Below are the code and all the weights of a small trained network. Each question names an input and a class and asks about switching units off, where a switched-off unit gives its printed mean instead of its output.

import numpy as np


def w(rows, s, z=0):
    codes = np.array(rows[::2]) - 128.0
    scale = np.full(codes.shape[1], s)
    scale[-1] = z or s
    return codes * scale


def norm(h):
    return h / np.sqrt((h * h).mean(-1, keepdims=True) + 1e-5)


def f(y):
    return np.maximum(y, 0)


def log_softmax(a):
    a = a - a.max(-1, keepdims=True)
    return a - np.log(np.exp(a).sum(-1, keepdims=True))


def net(x, mask):
    res = np.array(x, float).reshape(1, 5) / 4 @ E
    u = 0
    for l in range(3):
        y = f(norm(res) @ A[l][:, :-1].T + A[l][:, -1])
        res = res + np.where(mask[u : u + 8], y, B[l][:, -1]) @ B[l][:, :-1]
        u += 8
    return log_softmax(norm(res)[-1] @ U[:, :-1].T + U[:, -1])


A, B = {}, {}
E = w([
[91,170,159,206,132,134,77,77],'x0',
[88,100,211,98,172,191,100,115],'x1',
[170,151,164,115,178,41,61,209],'x2',
[86,174,113,48,149,56,109,28],'x3',
[253,97,171,139,99,119,107,59],'x4',
],0.0058)
A[0] = w([
[147,185,44,196,114,85,155,142,50],'L0N0',
[161,173,90,178,113,96,140,128,48],'L0N1',
[162,119,111,64,125,141,184,168,74],'L0N2',
[129,124,147,205,104,151,116,165,29],'L0N3',
[110,108,185,121,180,145,130,137,96],'L0N4',
[91,172,123,254,131,126,53,92,2],'L0N5',
[174,163,133,90,155,112,81,171,66],'L0N6',
[85,160,104,147,136,130,122,169,92],'L0N7',
],0.0099,0.0048)
B[0] = w([
[100,20,147,28,83,119,90,158,254],'L0N0',
[136,34,133,113,46,80,109,120,190],'L0N1',
[185,170,172,76,156,122,194,169,234],'L0N2',
[162,73,139,161,217,83,223,89,199],'L0N3',
[105,75,138,108,100,123,88,138,220],'L0N4',
[185,202,185,2,123,136,213,181,247],'L0N5',
[96,172,154,213,57,115,139,131,241],'L0N6',
[63,143,47,172,172,160,111,196,229],'L0N7',
],0.0086,0.0033)
A[1] = w([
[68,186,88,55,140,63,97,73,67],'L1N0',
[204,120,133,138,102,133,102,70,3],'L1N1',
[145,105,33,81,66,254,187,75,129],'L1N2',
[151,123,132,118,155,41,88,207,99],'L1N3',
[166,115,113,121,110,188,143,224,89],'L1N4',
[108,173,85,62,147,59,70,42,83],'L1N5',
[242,100,148,177,115,153,84,79,97],'L1N6',
[95,82,203,115,164,177,58,129,53],'L1N7',
],0.0079,0.0048)
B[1] = w([
[190,79,123,154,154,118,185,130,203],'L1N0',
[166,151,29,81,159,126,78,88,155],'L1N1',
[65,194,215,215,88,45,61,134,255],'L1N2',
[74,169,170,187,69,135,136,21,225],'L1N3',
[165,134,113,129,146,100,161,5,214],'L1N4',
[177,44,175,215,184,144,201,178,193],'L1N5',
[97,186,1,98,193,134,68,97,204],'L1N6',
[157,64,141,100,45,176,95,146,172],'L1N7',
],0.0071,0.0055)
A[2] = w([
[141,180,155,42,160,90,176,116,64],'L2N0',
[173,50,95,199,176,91,180,102,103],'L2N1',
[2,155,40,103,182,161,153,208,81],'L2N2',
[166,229,198,29,113,171,210,130,107],'L2N3',
[162,218,159,203,79,110,92,202,48],'L2N4',
[211,176,128,53,109,118,94,81,223],'L2N5',
[97,84,207,60,120,236,71,118,41],'L2N6',
[192,69,97,221,155,172,171,173,6],'L2N7',
],0.0074,0.0024)
B[2] = w([
[165,175,159,128,146,150,146,137,212],'L2N0',
[94,81,205,96,200,188,126,107,228],'L2N1',
[227,143,71,123,160,162,68,85,225],'L2N2',
[130,192,131,112,101,170,153,220,254],'L2N3',
[37,139,140,171,99,177,126,86,202],'L2N4',
[100,163,33,107,164,175,125,190,254],'L2N5',
[151,77,65,69,45,2,176,160,200],'L2N6',
[124,88,199,125,202,71,147,96,168],'L2N7',
],0.0089,0.0047)
U = w([
[147,202,167,92,137,146,209,197,251],'0',
[129,42,210,152,249,120,192,92,82],'1',
[122,16,98,67,38,67,117,150,107],'2',
[129,162,22,140,224,169,49,117,145],'3',
[48,175,206,225,74,118,102,97,42],'4',
],0.013,0.002)

Each question gives the input, the list of numbers given to net, and the class t.
The units are the neurons (one row each of A and B). Each row of codes is followed by its name. A weight is (code - 128) times the scale printed after its matrix; where a second scale follows, it is the last column's (A, B and U).
mask holds one flag per neuron, layer by layer. A switched-off neuron (its flag False) gives its mean, the last column of its row in B, instead of its output. The means were averaged over made-up inputs and are rounded, as every weight is.
A unit's drop is (log p(t) with every unit on - log p(t) with that unit switched off) / (log p(t) with every unit on - log p(t) with every unit switched off).
The circuit of an input: a set's keep is (log p(t) with only the set's units on - log p(t) with every unit switched off) / (log p(t) with every unit on - log p(t) with every unit switched off). Starting from the 12 units with the biggest drops (on a tie, the unit counted first), units are removed one at a time, each time the one whose removal leaves the highest keep (on an exact tie, the one counted first), for as long as the keep stays at least 0.8.
units of the circuit, in order: the units of the circuit, biggest drop first
most important unit: the unit with the biggest drop
k most important neurons: the k neurons with the biggest drops, biggest first
top k neurons in layer l: the k neurons of layer l with the biggest drops, biggest first
input [6,7,2,4,6], class 2: units of the circuit, in order : (L2N6, L1N7)
input [-4,5,-6,8,-8], class 1: 2 most important neurons : (L1N0, L1N5)
input [1,-8,5,-4,-6], class 2: most important unit : L0N0
input [-4,-5,7,2,-1], class 4: 3 most important neurons : (L0N6, L1N3, L0N5)
input [6,5,-4,7,-6], class 1: 3 most important neurons : (L1N5, L1N0, L0N2)
input [3,-8,1,-7,0], class 2: top 2 neurons in layer 1 : (L1N5, L1N0)
input [4,3,2,4,5], class 3: top 2 neurons in layer 1 : (L1N6, L1N1)
input [-3,7,5,8,-4], class 1: 3 most important neurons : (L1N5, L1N0, L0N0)
input [7,-2,-7,-7,-6], class 0: top 4 neurons in layer 0 : (L0N5, L0N3, L0N1, L0N6)
input [0,3,8,7,-5], class 4: 4 most important neurons : (L0N6, L1N3, L0N3, L1N4)
input [-2,6,7,-4,-6], class 4: 3 most important neurons : (L0N6, L0N0, L1N3)
input [7,6,6,4,6], class 0: 3 most important neurons : (L0N5, L1N2, L0N0)
input [1,-6,6,-3,7], class 3: 4 most important neurons : (L1N6, L1N2, L2N5, L2N6)
input [7,0,4,-3,-1], class 0: most important neuron : (L0N5)
input [-6,4,-7,1,0], class 4: 2 most important neurons : (L1N2, L0N5)
input [4,-6,8,-1,-7], class 4: 4 most important neurons : (L1N3, L0N6, L1N6, L2N5)
input [-7,5,8,-4,-3], class 4: 3 most important neurons : (L0N6, L0N5, L1N3)
input [-5,-5,-1,-5,8], class 3: units of the circuit, in order : (L1N6, L0N5)
input [0,5,6,-8,-7], class 1: top 2 neurons in layer 2 : (L2N7, L2N5)
input [0,-5,6,-2,-6], class 3: units of the circuit, in order : (L2N2)
input [-5,-7,1,-8,8], class 1: top 2 neurons in layer 0 : (L0N3, L0N5)
input [1,-6,4,8,-7], class 1: units of the circuit, in order : (L1N5, L1N0)
input [-5,0,-6,1,-5], class 4: top 3 neurons in layer 0 : (L0N5, L0N3, L0N0)
